Below is a small trained network, with its code and all its weights. Each question gives an input and a target symbol and asks what happens when units are switched off, that is, made to give their printed mean instead of their output.

import numpy as np


def w(rows, s, z=0):
    codes = np.array(rows[::2]) - 128.0
    scale = np.full(codes.shape[1], s)
    scale[-1] = z or s
    return codes * scale


def norm(h):
    return h / np.sqrt((h * h).mean(-1, keepdims=True) + 1e-5)


def f(y):
    return y / 2 * (1 + np.tanh(0.7978845608 * (y + 0.044715 * y**3)))


def softmax(a):
    e = np.exp(a - a.max(-1, keepdims=True))
    return e / e.sum(-1, keepdims=True)


def log_softmax(a):
    a = a - a.max(-1, keepdims=True)
    return a - np.log(np.exp(a).sum(-1, keepdims=True))


def net(x, mask):
    ids = ['γδεζηθλμξπστφψ'.index(c) for c in x.split()]
    T = len(ids)
    res = E[ids] + P[:T]
    u = 0
    for l in range(2):
        q, k, v = (norm(res) @ M[l].T for M in (Q, K, V))
        z = softmax(np.where(np.tri(T) > 0, q @ k.T / 4**0.5, -1e9)) @ v
        res = res + np.where(mask[u], z, O[l][:, -1]) @ O[l][:, :-1]
        u += 1
        y = f(norm(res) @ A[l][:, :-1].T + A[l][:, -1])
        res = res + np.where(mask[u : u + 8], y, B[l][:, -1]) @ B[l][:, :-1]
        u += 8
    return log_softmax(norm(res)[-1] @ U[:, :-1].T + U[:, -1])


Q, K, V, O, A, B = {}, {}, {}, {}, {}, {}
E = w([
[89,134,173,97,189],'γ',
[86,128,180,99,197],'δ',
[137,170,53,209,221],'ε',
[132,167,167,109,161],'ζ',
[130,166,168,111,164],'η',
[45,166,56,103,93],'θ',
[122,120,145,242,76],'λ',
[128,171,202,116,191],'μ',
[124,164,166,110,164],'ξ',
[150,139,42,50,158],'π',
[195,57,226,85,66],'σ',
[254,89,165,219,162],'τ',
[68,229,65,86,81],'φ',
[135,170,200,117,191],'ψ',
],0.002)
P = w([
[167,249,186,126,150],'0',
[131,215,204,124,184],'1',
[110,182,196,124,191],'2',
[98,159,184,131,193],'3',
[92,140,171,134,193],'4',
[85,123,153,135,188],'5',
[87,104,141,143,181],'6',
[82,85,124,147,177],'7',
[79,63,109,149,171],'8',
[63,36,89,144,169],'9',
[75,32,86,158,161],'10',
],0.0013)
Q[0] = w([
[205,149,83,37,17],'L0H1',
[252,152,57,117,3],'L0H1',
[71,117,130,206,221],'L0H1',
[219,137,121,94,45],'L0H1',
],0.005)
K[0] = w([
[167,251,203,132,136],'L0H1',
[208,240,171,105,109],'L0H1',
[126,2,65,117,111],'L0H1',
[157,236,165,104,125],'L0H1',
],0.0059)
V[0] = w([
[182,125,70,161,172],'L0H1',
[217,111,123,118,201],'L0H1',
[34,184,125,204,175],'L0H1',
[120,167,253,34,214],'L0H1',
],0.0015)
O[0] = w([
[87,101,182,95,90,133],'L0H1',
[62,117,138,140,41,142],'L0H1',
[224,118,218,121,79,249],'L0H1',
[179,132,82,228,8,227],'L0H1',
],0.0014)
A[0] = w([
[115,88,109,132,158,146],'L0N1',
[137,116,137,62,67,130],'L0N2',
[171,117,120,131,153,133],'L0N3',
[134,101,201,140,166,197],'L0N4',
[114,137,103,148,144,139],'L0N5',
[125,131,151,125,131,91],'L0N6',
[76,156,52,142,107,254],'L0N7',
[105,164,69,5,74,182],'L0N8',
],0.003,0.0015)
B[0] = w([
[76,137,167,126,123,140],'L0N1',
[105,126,119,177,252,88],'L0N2',
[99,169,96,114,130,133],'L0N3',
[110,207,97,30,85,248],'L0N4',
[121,126,163,104,117,144],'L0N5',
[126,128,94,121,122,126],'L0N6',
[124,122,239,63,159,177],'L0N7',
[191,109,224,141,218,116],'L0N8',
],0.0019,0.0017)
Q[1] = w([
[228,122,65,186,2],'L1H1',
[113,227,182,40,215],'L1H1',
[65,150,190,68,250],'L1H1',
[165,91,90,162,70],'L1H1',
],0.0082)
K[1] = w([
[139,253,202,108,126],'L1H1',
[56,32,99,121,136],'L1H1',
[102,7,66,133,145],'L1H1',
[180,219,156,99,113],'L1H1',
],0.0052)
V[1] = w([
[252,102,118,127,173],'L1H1',
[193,156,157,96,63],'L1H1',
[155,185,72,196,163],'L1H1',
[127,97,95,186,32],'L1H1',
],0.0026)
O[1] = w([
[161,3,131,91,218,103],'L1H1',
[141,24,155,130,70,167],'L1H1',
[64,68,56,252,186,182],'L1H1',
[107,143,250,155,149,8],'L1H1',
],0.0023,0.0015)
A[1] = w([
[120,153,182,175,19,104],'L1N1',
[69,32,137,193,155,163],'L1N2',
[122,167,94,126,35,161],'L1N3',
[154,135,130,139,128,166],'L1N4',
[41,101,166,86,147,167],'L1N5',
[86,70,150,254,19,86],'L1N6',
[172,123,167,179,200,148],'L1N7',
[144,49,187,95,64,5],'L1N8',
],0.0038,0.0018)
B[1] = w([
[75,46,69,103,150,207],'L1N1',
[193,244,138,148,87,177],'L1N2',
[116,66,108,144,51,184],'L1N3',
[98,94,139,116,108,153],'L1N4',
[219,83,105,196,101,210],'L1N5',
[94,166,250,87,232,247],'L1N6',
[132,89,56,131,69,171],'L1N7',
[170,248,123,91,138,71],'L1N8',
],0.0023,0.0014)
U = w([
[106,118,111,117,102,161],'γ',
[97,129,106,103,97,158],'δ',
[96,191,36,229,219,87],'ε',
[119,96,113,129,110,5],'ζ',
[126,97,115,133,115,27],'η',
[120,230,110,45,151,76],'θ',
[63,157,243,184,168,255],'λ',
[115,107,101,141,68,158],'μ',
[117,103,113,130,114,3],'ξ',
[167,66,71,55,241,239],'π',
[216,99,219,33,91,82],'σ',
[244,77,157,220,148,126],'τ',
[113,172,93,109,98,107],'φ',
[131,110,106,140,82,70],'ψ',
],0.011,0.0022)

Each question gives the input, a string of symbols that net reads in full, and the target symbol t.
The units are the heads (4 rows each of Q, K, V and O) and the neurons (one row each of A and B). Each row of codes is followed by its name. A weight is (code - 128) times the scale printed after its matrix; where a second scale follows, it is the last column's (O, A, B and U).
mask holds one flag per unit, layer by layer, with each layer's heads first. A switched-off unit (its flag False) gives its mean, the last column of its rows in O or B, instead of its output. The means were averaged over made-up inputs and are rounded, as every weight is.
A unit's drop is (log p(t) with every unit on - log p(t) with that unit switched off) / (log p(t) with every unit on - log p(t) with every unit switched off).
The circuit of an input: a set's keep is (log p(t) with only the set's units on - log p(t) with every unit switched off) / (log p(t) with every unit on - log p(t) with every unit switched off). Starting from the 12 units with the biggest drops (on a tie, the unit counted first), units are removed one at a time, each time the one whose removal leaves the highest keep (on an exact tie, the one counted first), for as long as the keep stays at least 0.8.
circuit, biggest first: the units of the circuit, biggest drop first
most important unit: the unit with the biggest drop
k most important neurons: the k neurons with the biggest drops, biggest first
k most important neurons of layer l: the k neurons of layer l with the biggest drops, biggest first
input π σ δ, target σ: 2 most important neurons : [L1N1, L1N5]
input λ λ ξ φ μ ψ ε γ, target ε: circuit, biggest first : [L1H1, L1N6]
input μ γ η λ φ φ σ ε δ, target ε: 3 most important neurons : [L1N6, L1N5, L0N4]
input ζ ζ ψ φ ε τ λ σ γ, target σ: 3 most important neurons of layer 1 : [L1N5, L1N6, L1N1]
input λ φ μ σ π μ φ, target π: 4 most important neurons of layer 0 : [L0N8, L0N4, L0N7, L0N2]
input ψ μ σ ζ, target σ: circuit, biggest first : [L1H1]
input π φ ε π ψ, target π: circuit, biggest first : [L1H1, L1N6]
input ψ μ μ μ μ μ ψ δ σ π φ, target π: 2 most important neurons of layer 1 : [L1N2, L1N3]
input λ θ ψ τ λ τ γ, target τ: 3 most important neurons of layer 1 : [L1N5, L1N6, L1N1]
input μ μ λ τ ε ε δ ε ζ μ φ, target ε: 4 most important neurons : [L0N8, L0N4, L1N6, L0N7]
input τ μ μ, target τ: 2 most important neurons : [L1N6, L0N7]
input ζ π ζ δ π τ λ λ δ, target λ: 2 most important neurons : [L1N5, L0N8]
input φ η π δ, target π: circuit, biggest first : [L1H1, L1N5, L1N6]
input φ π γ λ σ μ φ, target σ: most important neuron of layer 0 : [L0N7]
input π μ φ λ μ μ φ, target λ: 3 most important neurons : [L0N8, L0N7, L0N4]
input ε ζ λ θ, target λ: circuit, biggest first : [L0N8, L0N7, L0N4]
input ε φ σ θ, target σ: circuit, biggest first : [L0N7, L1H1, L0N8]
input λ γ μ ε γ ε λ λ μ φ, target λ: circuit, biggest first : [L1H1, L0N8, L0N7]
input λ π ψ ψ, target π: 2 most important neurons of layer 1 : [L1N2, L1N6]
input ψ φ τ ε δ, target ε: most important unit : L1H1
input ζ θ λ ε φ μ τ θ, target τ: 2 most important neurons of layer 1 : [L1N5, L1N6]
input λ φ δ τ φ, target τ: 4 most important neurons : [L0N8, L1N5, L0N7, L0N4]
input γ δ φ μ ψ λ π ε ψ, target ε: 2 most important neurons : [L0N8, L1N6]
input τ φ θ μ, target θ: 2 most important neurons of layer 0 : [L0N4, L0N8]
input λ τ δ, target τ: 4 most important neurons : [L1N5, L0N7, L1N6, L1N1]
input γ ε λ ε ε θ, target ε: 3 most important neurons of layer 0 : [L0N8, L0N4, L0N7]
input ε ε δ λ τ π σ η, target σ: circuit, biggest first : [L1H1]
input μ γ λ φ τ ψ, target τ: 3 most important neurons of layer 1 : [L1N5, L1N6, L1N7]
input δ θ δ λ ε θ σ ζ, target σ: 2 most important neurons : [L0N7, L0N8]
input θ ε ξ, target ε: 2 most important neurons of layer 1 : [L1N6, L1N1]
